Here is a tiny trained network, its code and every weight. The questions are about switching its units off for an input and a target symbol, where a switched-off unit gives its printed mean instead of its output.

import numpy as np


def w(rows, s, z=0):
    codes = np.array(rows[::2]) - 128.0
    scale = np.full(codes.shape[1], s)
    scale[-1] = z or s
    return codes * scale


def f(y):
    return y / 2 * (1 + np.tanh(0.7978845608 * (y + 0.044715 * y**3)))


def softmax(a):
    e = np.exp(a - a.max(-1, keepdims=True))
    return e / e.sum(-1, keepdims=True)


def log_softmax(a):
    a = a - a.max(-1, keepdims=True)
    return a - np.log(np.exp(a).sum(-1, keepdims=True))


def net(x, mask):
    ids = ['ΠΣβγδεζηθλξτφψω'.index(c) for c in x.split()]
    T = len(ids)
    res = E[ids] + P[:T]
    u = 0
    for l in range(2):
        r = res
        for j in range(2):
            rows = slice(4 * j, 4 * j + 4)
            q, k, v = (r @ M[l][rows].T for M in (Q, K, V))
            z = softmax(np.where(np.tri(T) > 0, q @ k.T / 4**0.5, -1e9)) @ v
            o = O[l][rows]
            res = res + np.where(mask[u + j], z, o[:, -1]) @ o[:, :-1]
        u += 2
        y = f(res @ A[l][:, :-1].T + A[l][:, -1])
        res = res + np.where(mask[u : u + 12], y, B[l][:, -1]) @ B[l][:, :-1]
        u += 12
    return log_softmax(res[-1] @ U[:, :-1].T + U[:, -1])


Q, K, V, O, A, B = {}, {}, {}, {}, {}, {}
E = w([
[142,149,113,125,146,152,159,167],'Π',
[163,150,97,118,144,168,111,146],'Σ',
[165,129,97,104,99,147,112,152],'β',
[140,139,84,130,145,124,136,193],'γ',
[140,156,99,141,161,155,124,124],'δ',
[121,100,105,131,135,180,154,215],'ε',
[189,154,119,122,78,82,179,159],'ζ',
[97,109,58,189,118,150,71,99],'η',
[75,188,121,119,78,108,112,99],'θ',
[95,146,115,218,130,123,200,166],'λ',
[131,138,128,174,37,143,114,79],'ξ',
[95,109,132,115,43,119,113,18],'τ',
[69,155,68,111,171,67,59,127],'φ',
[163,28,91,109,87,57,94,87],'ψ',
[4,126,78,115,107,85,97,45],'ω',
],0.021)
P = w([
[168,178,3,26,100,159,130,70],'0',
[140,112,47,122,99,141,215,153],'1',
[133,113,75,167,123,145,184,133],'2',
[158,158,98,198,146,89,139,113],'3',
[104,68,167,186,69,144,121,149],'4',
[126,94,186,203,84,130,101,118],'5',
[170,162,199,220,115,104,80,70],'6',
],0.0083)
Q[0] = w([
[148,166,151,168,123,150,115,130],'L0H0',
[104,128,179,132,81,94,77,123],'L0H0',
[122,115,162,92,131,109,112,144],'L0H0',
[82,133,106,197,83,169,111,160],'L0H0',
[114,117,164,95,162,113,168,87],'L0H1',
[194,130,2,249,11,194,134,57],'L0H1',
[84,150,72,146,110,167,103,69],'L0H1',
[163,184,117,192,162,132,153,121],'L0H1',
],0.0091)
K[0] = w([
[128,93,158,153,125,181,139,147],'L0H0',
[141,59,159,104,200,81,130,140],'L0H0',
[151,90,67,108,183,122,165,140],'L0H0',
[100,159,219,109,176,85,130,92],'L0H0',
[106,207,155,1,144,151,182,116],'L0H1',
[97,109,203,160,78,59,103,62],'L0H1',
[82,88,160,93,125,122,167,67],'L0H1',
[128,103,174,164,49,158,152,173],'L0H1',
],0.0087)
V[0] = w([
[74,191,130,144,87,111,113,205],'L0H0',
[86,160,76,27,144,77,188,71],'L0H0',
[117,145,204,54,150,90,164,106],'L0H0',
[111,226,143,160,53,179,222,64],'L0H0',
[103,133,251,144,133,121,67,98],'L0H1',
[136,202,71,39,113,129,174,183],'L0H1',
[60,146,59,104,81,29,146,65],'L0H1',
[171,194,161,146,2,162,42,148],'L0H1',
],0.0064)
O[0] = w([
[69,187,147,104,251,93,106,203,124],'L0H0',
[153,184,161,5,96,181,223,75,168],'L0H0',
[172,160,182,110,213,68,103,93,68],'L0H0',
[132,210,156,97,35,3,138,102,207],'L0H0',
[91,126,112,124,44,65,102,120,82],'L0H1',
[197,166,193,67,151,146,55,65,109],'L0H1',
[91,123,110,65,171,76,238,215,254],'L0H1',
[105,120,113,62,36,142,39,240,216],'L0H1',
],0.0061,0.009)
A[0] = w([
[83,93,80,36,135,95,98,173,137],'L0N0',
[182,164,167,139,123,179,76,62,57],'L0N1',
[108,103,101,127,139,171,198,183,254],'L0N2',
[197,211,200,156,169,120,151,150,115],'L0N3',
[68,181,155,169,116,207,120,167,218],'L0N4',
[117,168,178,137,106,103,148,89,212],'L0N5',
[88,68,178,81,129,97,93,132,153],'L0N6',
[88,117,136,127,111,136,209,113,70],'L0N7',
[98,119,129,113,203,200,114,42,194],'L0N8',
[97,95,130,165,150,49,159,164,108],'L0N9',
[186,151,216,184,74,101,95,132,49],'L0N10',
[168,83,96,65,171,95,1,87,146],'L0N11',
],0.0074,0.0031)
B[0] = w([
[135,221,158,134,140,102,107,82,229],'L0N0',
[135,83,83,112,116,170,114,29,121],'L0N1',
[156,179,75,122,96,72,93,137,255],'L0N2',
[68,59,151,75,145,114,178,179,156],'L0N3',
[166,146,96,104,137,65,159,161,185],'L0N4',
[109,64,106,171,161,139,168,247,181],'L0N5',
[85,131,139,155,201,47,157,84,141],'L0N6',
[107,132,132,113,170,121,80,97,189],'L0N7',
[135,168,83,125,147,131,179,141,139],'L0N8',
[101,156,138,2,126,144,82,70,178],'L0N9',
[44,55,151,143,167,185,117,141,159],'L0N10',
[138,111,19,129,170,56,117,123,135],'L0N11',
],0.0065,0.0069)
Q[1] = w([
[53,155,12,75,111,66,247,165],'L1H0',
[83,201,131,145,114,70,92,183],'L1H0',
[152,79,153,127,198,154,120,1],'L1H0',
[176,57,183,94,175,88,55,205],'L1H0',
[177,112,153,96,157,106,100,69],'L1H1',
[133,92,171,79,125,38,123,163],'L1H1',
[157,149,181,147,145,119,58,18],'L1H1',
[179,144,109,110,92,140,186,110],'L1H1',
],0.0085)
K[1] = w([
[50,92,125,156,150,62,75,90],'L1H0',
[100,37,197,217,157,158,58,30],'L1H0',
[157,171,26,74,82,181,204,130],'L1H0',
[126,183,164,254,76,195,93,164],'L1H0',
[110,197,91,149,72,145,138,114],'L1H1',
[103,101,188,128,121,152,93,91],'L1H1',
[174,148,86,59,54,163,210,83],'L1H1',
[167,121,102,84,151,81,73,52],'L1H1',
],0.0072)
V[1] = w([
[25,154,108,122,190,202,57,97],'L1H0',
[187,217,103,124,149,166,65,253],'L1H0',
[180,98,107,120,161,133,173,181],'L1H0',
[36,198,103,156,147,159,219,199],'L1H0',
[144,152,136,138,195,19,111,46],'L1H1',
[122,154,155,93,198,166,117,132],'L1H1',
[75,177,197,137,111,121,60,88],'L1H1',
[137,116,185,141,93,140,152,157],'L1H1',
],0.0075)
O[1] = w([
[69,171,72,108,159,253,141,54,2],'L1H0',
[176,153,143,138,142,166,50,236,55],'L1H0',
[185,62,119,181,148,156,80,129,65],'L1H0',
[56,185,154,172,113,175,219,184,249],'L1H0',
[33,79,121,108,188,149,153,131,98],'L1H1',
[144,179,150,61,130,58,92,99,13],'L1H1',
[144,96,148,144,127,160,120,133,33],'L1H1',
[154,109,185,145,74,150,188,153,84],'L1H1',
],0.0069,0.0061)
A[1] = w([
[117,118,187,142,159,191,36,146,47],'L1N0',
[123,119,76,192,213,196,196,198,204],'L1N1',
[146,73,100,114,133,99,51,151,255],'L1N2',
[196,44,93,119,154,135,61,79,53],'L1N3',
[209,49,169,122,175,168,58,194,120],'L1N4',
[107,152,80,92,167,81,150,197,111],'L1N5',
[137,160,165,228,175,139,34,43,133],'L1N6',
[111,23,54,112,157,66,119,77,183],'L1N7',
[129,1,156,35,162,117,169,160,142],'L1N8',
[142,127,112,52,107,97,167,165,52],'L1N9',
[65,131,182,54,155,113,111,56,82],'L1N10',
[32,161,154,108,203,179,106,167,234],'L1N11',
],0.007,0.0045)
B[1] = w([
[106,132,90,156,141,144,159,122,124],'L1N0',
[122,150,95,112,105,119,149,138,174],'L1N1',
[172,136,141,83,164,125,167,170,189],'L1N2',
[72,125,213,135,7,193,121,115,152],'L1N3',
[140,131,169,102,122,146,255,106,144],'L1N4',
[133,89,127,145,67,118,62,66,250],'L1N5',
[56,132,100,86,163,126,116,138,126],'L1N6',
[130,131,112,92,129,148,156,194,226],'L1N7',
[87,168,81,182,178,110,131,163,174],'L1N8',
[119,146,151,173,144,175,106,57,231],'L1N9',
[215,145,129,180,124,150,124,163,187],'L1N10',
[124,112,115,127,175,97,125,204,201],'L1N11',
],0.0089,0.011)
U = w([
[162,198,111,55,81,68,159,146,253],'Π',
[123,82,162,217,137,148,203,217,195],'Σ',
[133,112,158,88,109,185,134,114,71],'β',
[165,144,152,130,135,156,132,101,118],'γ',
[189,135,133,166,145,211,183,162,63],'δ',
[138,124,191,75,96,153,147,121,40],'ε',
[92,169,237,65,134,111,112,174,49],'ζ',
[155,151,175,194,54,125,53,143,133],'η',
[77,111,153,116,167,151,50,162,198],'θ',
[182,16,71,86,125,49,142,138,110],'λ',
[129,102,178,125,61,91,173,1,96],'ξ',
[179,128,59,207,112,193,132,106,67],'τ',
[87,179,142,129,149,165,212,138,33],'φ',
[188,125,226,151,170,120,193,158,140],'ψ',
[169,136,131,161,126,174,150,107,79],'ω',
],0.005,0.0055)

Each question gives the input, a string of symbols that net reads in full, and the target symbol t.
The units are the heads (4 rows each of Q, K, V and O) and the neurons (one row each of A and B). Each row of codes is followed by its name. A weight is (code - 128) times the scale printed after its matrix; where a second scale follows, it is the last column's (O, A, B and U).
mask holds one flag per unit, layer by layer, with each layer's heads first. A switched-off unit (its flag False) gives its mean, the last column of its rows in O or B, instead of its output. The means were averaged over made-up inputs and are rounded, as every weight is.
A unit's drop is (log p(t) with every unit on - log p(t) with that unit switched off) / (log p(t) with every unit on - log p(t) with every unit switched off).
The circuit of an input: a set's keep is (log p(t) with only the set's units on - log p(t) with every unit switched off) / (log p(t) with every unit on - log p(t) with every unit switched off). Starting from the 12 units with the biggest drops (on a tie, the unit counted first), units are removed one at a time, each time the one whose removal leaves the highest keep (on an exact tie, the one counted first), for as long as the keep stays at least 0.8.
circuit, biggest first: the units of the circuit, biggest drop first
most important unit: the unit with the biggest drop
top k neurons: the k neurons with the biggest drops, biggest first
which heads matter: for each layer, one digit per head in row order, 1 if its drop is at least 0.15 and else 0, layers parted by /
input ξ θ ω β ξ, target φ: which heads matter	00 / 10
input ε δ ζ ζ, target Σ: circuit, biggest first	(L1H0)
input ξ Π η φ λ, target θ: which heads matter	00 / 11
input ε ξ τ ω ζ η, target φ: which heads matter	01 / 10
input Π ζ ψ ξ ξ Π ξ, target Σ: circuit, biggest first	(L0N10 L1N5 L0N5)
input ε η λ β φ, target θ: which heads matter	10 / 10
input τ ε ξ, target ξ: circuit, biggest first	(L1H0 L0H0)
input ψ ξ δ Π ζ τ ξ, target ξ: circuit, biggest first	(L1H0 L1N11)
input η ξ ω η η λ, target Π: circuit, biggest first	(L0N9 L0N2)
input δ δ ζ ξ Π ω, target φ: circuit, biggest first	(L1H0 L0H1)
input τ ε ζ ζ, target Σ: which heads matter	11 / 10
input ξ λ τ ξ τ ξ δ, target ξ: which heads matter	01 / 10
input τ Π ζ, target ξ: which heads matter	00 / 10
input τ ζ θ ω Π, target φ: circuit, biggest first	(L1H0)
input ζ ζ ξ, target η: circuit, biggest first	(L0H1 L1H0 L1N7 L0N3)
input ζ ψ ξ ε ψ, target Σ: circuit, biggest first	(L0H0 L1H0)
input ω ψ β ζ ω η, target φ: circuit, biggest first	(L1H0 L0H1)
input ξ ω ε ξ η τ Π, target ξ: which heads matter	00 / 10
input ξ ξ ψ τ η, target Π: top 2 neurons	(L1N7 L0N9)
input λ ψ ψ ψ ξ η, target λ: circuit, biggest first	(L1H0 L1N9 L0N4)
input ζ Σ ξ ζ Π ψ Σ, target λ: circuit, biggest first	(L1H0)
input Π ξ ξ η τ η ζ, target ξ: which heads matter	01 / 10
input ξ ξ τ, target ξ: top 2 neurons	(L1N11 L1N2)
input ζ η Σ ξ ζ ψ ξ, target λ: which heads matter	01 / 10
input ζ Σ ζ ξ ψ ξ λ, target λ: which heads matter	00 / 10
input ξ φ η, target θ: which heads matter	01 / 11
input ψ β β β ξ ζ, target η: most important unit	L0H1
